In the rows, zero is written as 128.
Rows, each with its class
[120 136 114 130 101 137 138 135 128 126 118 139 117 130 130 120 146 121
 159 119 126  90 136 138 155 109 106] | Diziz
[124 128 116 119 112 132 131 132 129 140 120 140 116 121 126 117 143 123
 154 113 117  85 130 110 141 117 111] | Kem
[129 126 135 132 116 137 123 129 128 130 129 141 123 127 136 129 148 112
 171 114 111  78 134  96 141 120 134] | Pob
[ 94 138 112 142  67 144 147 123 129 126 116 155  98 123 123  92 168 148
 160 126 108  10 138 148 177 108 127] | Pob
[170 120 112 134 113 152 101 141 132 143 131 135 118 126 123 131 110 106
 190 134 129 132 136 164 166 122  30] | popu
[104 130 124 125 130 143 127 130 127 128 127 131 122 123 136 104 149 119
 160 123 102  69 131 115 149 124 148] | dabot
[115 127 120 123 121 130 142 126 126 135 122 134 119 124 140 111 136 123
 148 123 115  89 136  99 123 120 164] | Kem
[108 130 120 121  99 138 139 133 121 130 127 152 103 139 134 102 185 135
 152 115 104   9 129 111 164 125 169] | popu
[136 122 124 129 116 135 116 122 127 133 129 130 109 125 141 135 141 111
 147 116 130 114 135  93 125 147 124] | Pob
[115 126 124 124 111 128 140 122 128 121 123 141 124 125 141 112 161 140
 136 115 107  41 129  96 144 130 181] | popu
[ 98 133 107 122  85 149 147 125 134 129 125 150 107 123 124  94 173 155
 157 115 102   4 137 153 185 107 136] | Pob
[124 124 126 132 119 132 123 130 125 131 122 139 109 106 139 116 147 112
 162 115 106  74 130 109 145 118 137] | Pob
[132 128 126 124 103 136 129 129 123 141 123 140 117 125 127 110 153 125
 143 114 121  90 136 106 144 118 127] | Pob
[131 134 121 125 109 130 125 135 126 136 115 137 118 115 123 126 156 120
 153 128 107  88 129  99 142 123 105] | Pob
[109 132 121 123 106 143 144 130 132 125 124 141 117 124 110 103 167 148
 143 125 108  33 144 153 170  99 153] | Pob
[134 125 129 133 102 136 124 129 125 134 125 133 108 125 126 131 141 122
 148 109 128 121 135 110 142 113 110] | Kem
[110 148 123 124 103 135 128 123 120 148 126 146 111 124 132 121 130 130
 158 136 113  54 126 116 144 127 138] | dabot
[133 127 122 132 101 128 128 126 125 133 129 142 110 127 119 117 148 104
 149 118 121  71 124 124 152 120  93] | Kem
[121 129 125 135  90 136 128 129 118  96 117 144 109 123 129 131 148 126
 139 112 119 110 124 104 132 117 137] | Kem
[134 126 125 127  92 142 126 133 122 136 121 143 109 119 126 127 159 128
 160 106 119  69 134 104 154 116 112] | Diziz
[136 126 124 116 121 120 128 127 130 134 121 130 121 125 130 141 134 115
 142 115 123 128 127  89 126 126 128] | Pob
[109 125 107 126  91 145 121 128 127 138 119 146 100 122 124 110 151 115
 162 124 114  63 123 120 149 116 106] | Diziz
[113 132 130 137 130 131 129 125 131 138 136 134 126 126 139 124 144 126
 156 117 112  78 129 115 135 126 147] | dabot
[120 122 129 116  98 143 137 128 125 131 130 142 113 124 133 114 147 129
 160 112 124  64 124 114 148 118 124] | dabot
[129 127 117 125  80 139 135 153 129 128 124 141 110 128 122 142 137 117
 137 114 122 102 137 111 135 122  96] | dabot
[123 128 117 125 121 133 121 124 136 132 123 143 122 107 146 122 151 111
 170 115 108  56 126  76 133 112 148] | Pob
[130 121 119 128 131 132 122 127 131 135 123 150 113 132 139 126 150 117
 155 119 124  82 134 100 137 116 120] | Pob
[112 131 126 125 119 141 131 131 123 160 128 136 123 122 128 113 151 130
 150 121 106  69 129 126 154 117 147] | Pob
[ 81 143 107 110  71 150 148 128 131 119 133 157 100 126 125  79 175 174
 151 123 107   4 138 169 195 106 131] | Pob
[141 128 115 128 111 137 128 134 127 115 133 145 122 120 116 136 146 115
 167 120 113  77 135 118 153 117  97] | Kem
[119 127 116 129 109 153 130 123 126 133 127 136 112 126 126 124 144 119
 143 115 119  80 129 113 151 125 125] | rebin
[108 127 110 120  93 140 127 136 134 133 125 144 110 121 142 108 159 120
 168 111 107  57 129  85 147 103 157] | Kem
[118 119 121 158 127 128 118 132 121 137 118 144 132 104 140 116 153 105
 189 110 110  59 133  85 146 119 113] | Pob
[118 126 125 127 108 131 127 130 128 129 130 139 120 134 125 125 154 123
 162 122 116  72 128 112 153 132 118] | rebin
[122 138 127 116 113 141 129 130 126 132 128 140 122 123 133 126 155 117
 169 110 111  61 129 111 160 127 130] | rebin

Rows with their classes
[123 145 133 139 132 156 132 108 128 119 146 148 108 128 135 119 119 138
 120 127 126 132 129 141 127 133 128] | F
[124 118 124 129 129 135 169  77 135 147 144 204 128 128 128 105 127 123
 127 117 136 145 130 151 165 115 114] | F
[114 128 136 139 137 124 176 115 128 119 125 159 145 118 127 126 125 137
 144 124 124 128 140 148 130 121 114] | H
[113 128 135 126 119 136 110  98 137 139 123 131 104 144 132 129 134 126
 100 129 129 137 132 150 131 131 112] | F
[114 154 149 125 136 162 122 119 120 123 135 150 114 130 130 118 128 123
 113 128 125 134 128 146 127 121 107] | P
